Below is a small trained network, with its code and all its weights. Each question gives an input and a target symbol and asks what happens when units are switched off, that is, made to give their printed mean instead of their output.

import numpy as np


def w(rows, s, z=0):
    codes = np.array(rows[::2]) - 128.0
    scale = np.full(codes.shape[1], s)
    scale[-1] = z or s
    return codes * scale


def norm(h):
    return h / np.sqrt((h * h).mean(-1, keepdims=True) + 1e-5)


def f(y):
    return np.maximum(y, 0)


def softmax(a):
    e = np.exp(a - a.max(-1, keepdims=True))
    return e / e.sum(-1, keepdims=True)


def log_softmax(a):
    a = a - a.max(-1, keepdims=True)
    return a - np.log(np.exp(a).sum(-1, keepdims=True))


def net(x, mask):
    ids = ['αβδθλμξτφω'.index(c) for c in x.split()]
    T = len(ids)
    res = E[ids] + P[:T]
    r = norm(res)
    for j in range(3):
        rows = slice(4 * j, 4 * j + 4)
        q, k, v = (r @ M[0][rows].T for M in (Q, K, V))
        z = softmax(np.where(np.tri(T) > 0, q @ k.T / 4**0.5, -1e9)) @ v
        o = O[0][rows]
        res = res + np.where(mask[j], z, o[:, -1]) @ o[:, :-1]
    y = f(norm(res) @ A[0][:, :-1].T + A[0][:, -1])
    res = res + np.where(mask[3:11], y, B[0][:, -1]) @ B[0][:, :-1]
    return log_softmax(norm(res)[-1] @ U[:, :-1].T + U[:, -1])


Q, K, V, O, A, B = {}, {}, {}, {}, {}, {}
E = w([
[123,28,137,100,83],'α',
[124,23,166,199,84],'β',
[147,104,63,202,191],'δ',
[235,112,252,172,182],'θ',
[114,166,91,221,46],'λ',
[130,173,114,128,65],'μ',
[146,189,16,162,141],'ξ',
[91,110,100,222,109],'τ',
[247,190,43,141,134],'φ',
[104,74,230,95,21],'ω',
],0.014)
P = w([
[171,46,59,19,3],'0',
[140,126,121,128,31],'1',
[144,127,106,129,77],'2',
[141,153,147,191,58],'3',
[133,136,141,178,86],'4',
[128,129,152,179,96],'5',
[132,128,145,174,109],'6',
[133,129,163,198,95],'7',
[129,127,161,190,110],'8',
[128,123,167,199,112],'9',
[135,128,164,199,117],'10',
[127,126,166,194,124],'11',
],0.0057)
Q[0] = w([
[72,35,125,7,179],'head 1',
[166,127,117,143,76],'head 1',
[66,148,159,35,155],'head 1',
[214,146,2,204,54],'head 1',
[143,132,106,89,166],'head 2',
[135,38,57,135,144],'head 2',
[91,92,136,17,135],'head 2',
[84,139,84,79,111],'head 2',
[146,163,169,165,107],'head 3',
[80,113,18,83,148],'head 3',
[202,220,104,83,138],'head 3',
[109,76,98,132,223],'head 3',
],0.008)
K[0] = w([
[74,128,60,103,124],'head 1',
[101,90,158,37,158],'head 1',
[56,107,100,175,117],'head 1',
[206,82,228,155,179],'head 1',
[118,183,137,137,111],'head 2',
[57,85,110,154,225],'head 2',
[85,111,115,112,111],'head 2',
[78,170,53,132,117],'head 2',
[202,124,227,121,137],'head 3',
[9,108,45,95,122],'head 3',
[159,185,111,78,86],'head 3',
[122,89,104,116,140],'head 3',
],0.011)
V[0] = w([
[82,83,89,152,215],'head 1',
[77,117,31,146,46],'head 1',
[158,88,169,147,146],'head 1',
[116,121,87,116,63],'head 1',
[106,127,202,68,213],'head 2',
[78,204,217,108,187],'head 2',
[62,158,143,69,136],'head 2',
[77,152,157,107,198],'head 2',
[51,158,138,124,85],'head 3',
[85,108,153,82,135],'head 3',
[65,54,3,93,254],'head 3',
[171,129,175,161,133],'head 3',
],0.0078)
O[0] = w([
[125,125,139,135,118,72],'head 1',
[176,47,110,125,144,71],'head 1',
[119,145,183,129,162,196],'head 1',
[106,76,182,197,60,112],'head 1',
[141,129,19,157,168,50],'head 2',
[125,131,68,196,197,42],'head 2',
[127,195,238,178,191,30],'head 2',
[140,129,85,172,133,49],'head 2',
[174,204,37,223,79,78],'head 3',
[154,131,139,17,150,74],'head 3',
[122,202,92,200,98,2],'head 3',
[89,137,3,12,134,191],'head 3',
],0.0047,0.0073)
A[0] = w([
[99,94,160,207,158,135],'neuron 1',
[209,57,154,194,73,215],'neuron 2',
[114,140,139,254,125,53],'neuron 3',
[67,132,38,148,100,139],'neuron 4',
[145,65,229,85,197,150],'neuron 5',
[113,118,64,240,195,1],'neuron 6',
[153,129,236,87,104,93],'neuron 7',
[111,90,45,85,157,218],'neuron 8',
],0.0088,0.0021)
B[0] = w([
[131,107,99,104,112,160],'neuron 1',
[124,154,6,97,159,254],'neuron 2',
[160,101,147,164,166,161],'neuron 3',
[111,75,153,150,135,184],'neuron 4',
[126,201,135,192,168,241],'neuron 5',
[199,113,100,146,133,166],'neuron 6',
[140,125,89,156,195,225],'neuron 7',
[141,132,99,113,44,161],'neuron 8',
],0.012,0.0071)
U = w([
[126,82,40,64,29,178],'α',
[91,136,76,168,172,214],'β',
[204,68,137,196,100,119],'δ',
[160,170,144,162,231,70],'θ',
[92,143,220,157,4,134],'λ',
[95,194,181,49,98,73],'μ',
[71,248,107,221,65,2],'ξ',
[97,45,204,213,90,49],'τ',
[236,200,175,97,42,67],'φ',
[88,54,194,68,166,49],'ω',
],0.011,0.0066)

Each question gives the input, a string of symbols that net reads in full, and the target symbol t.
The units are the heads (4 rows each of Q, K, V and O) and the neurons (one row each of A and B). Each row of codes is followed by its name. A weight is (code - 128) times the scale printed after its matrix; where a second scale follows, it is the last column's (O, A, B and U).
mask holds one flag per unit, heads first, then neurons. A switched-off unit (its flag False) gives its mean, the last column of its rows in O or B, instead of its output. The means were averaged over made-up inputs and are rounded, as every weight is.
A unit's drop is (log p(t) with every unit on - log p(t) with that unit switched off) / (log p(t) with every unit on - log p(t) with every unit switched off).
The circuit of an input: a set's keep is (log p(t) with only the set's units on - log p(t) with every unit switched off) / (log p(t) with every unit on - log p(t) with every unit switched off). Starting from all 11 units, units are removed one at a time, each time the one whose removal leaves the highest keep (on an exact tie, the one counted first), for as long as the keep stays at least 0.8.
units of the circuit, in order: the units of the circuit, biggest drop first
most important unit: the unit with the biggest drop
k most important neurons: the k neurons with the biggest drops, biggest first
which heads matter: for each layer, one digit per head in row order, 1 if its drop is at least 0.15 and else 0, layers parted by /
drop of u: that unit's drop, to one decimal
input ω λ δ ω ω β δ α β μ θ ξ, target ξ: most important unit	head 1
input ω δ α τ ω β θ φ ξ ξ φ, target φ: 3 most important neurons	neuron 2; neuron 7; neuron 5
input α τ φ λ, target α: 3 most important neurons	neuron 5; neuron 2; neuron 7
input θ δ θ ω λ φ ω β α λ ξ, target α: 2 most important neurons	neuron 5; neuron 8
input α φ δ μ β, target α: units of the circuit, in order	neuron 2; head 2
input ω ξ λ δ ξ μ ω β, target α: 3 most important neurons	neuron 2; neuron 1; neuron 4
input α λ δ λ φ τ, target α: 4 most important neurons	neuron 5; neuron 2; neuron 7; neuron 1
input δ τ δ δ ξ α φ, target α: which heads matter	100
input α ω τ α μ λ, target α: which heads matter	100
input λ μ λ τ τ τ ω θ α θ, target β: 2 most important neurons	neuron 2; neuron 7
input θ ξ α φ δ ω δ θ λ θ λ τ, target τ: 2 most important neurons	neuron 2; neuron 4
input θ τ μ ξ, target ξ: which heads matter	111
input β λ δ δ ξ, target α: which heads matter	110
input ξ δ ω α ξ δ α τ θ ω δ, target δ: which heads matter	101
input τ β θ λ δ μ θ β, target β: which heads matter	100
input θ φ ω ξ ω β ω, target ω: most important neuron	neuron 6
input δ ξ θ λ, target λ: 2 most important neurons	neuron 2; neuron 7
input λ ξ μ ξ τ ξ λ φ δ, target α: 4 most important neurons	neuron 2; neuron 5; neuron 1; neuron 7
input ω τ λ δ α τ ω, target β: drop of neuron 5	0.3
input ξ φ ω φ ω, target β: drop of neuron 8	0.3
input θ β β ω τ δ ξ φ μ, target μ: drop of neuron 2	0.5
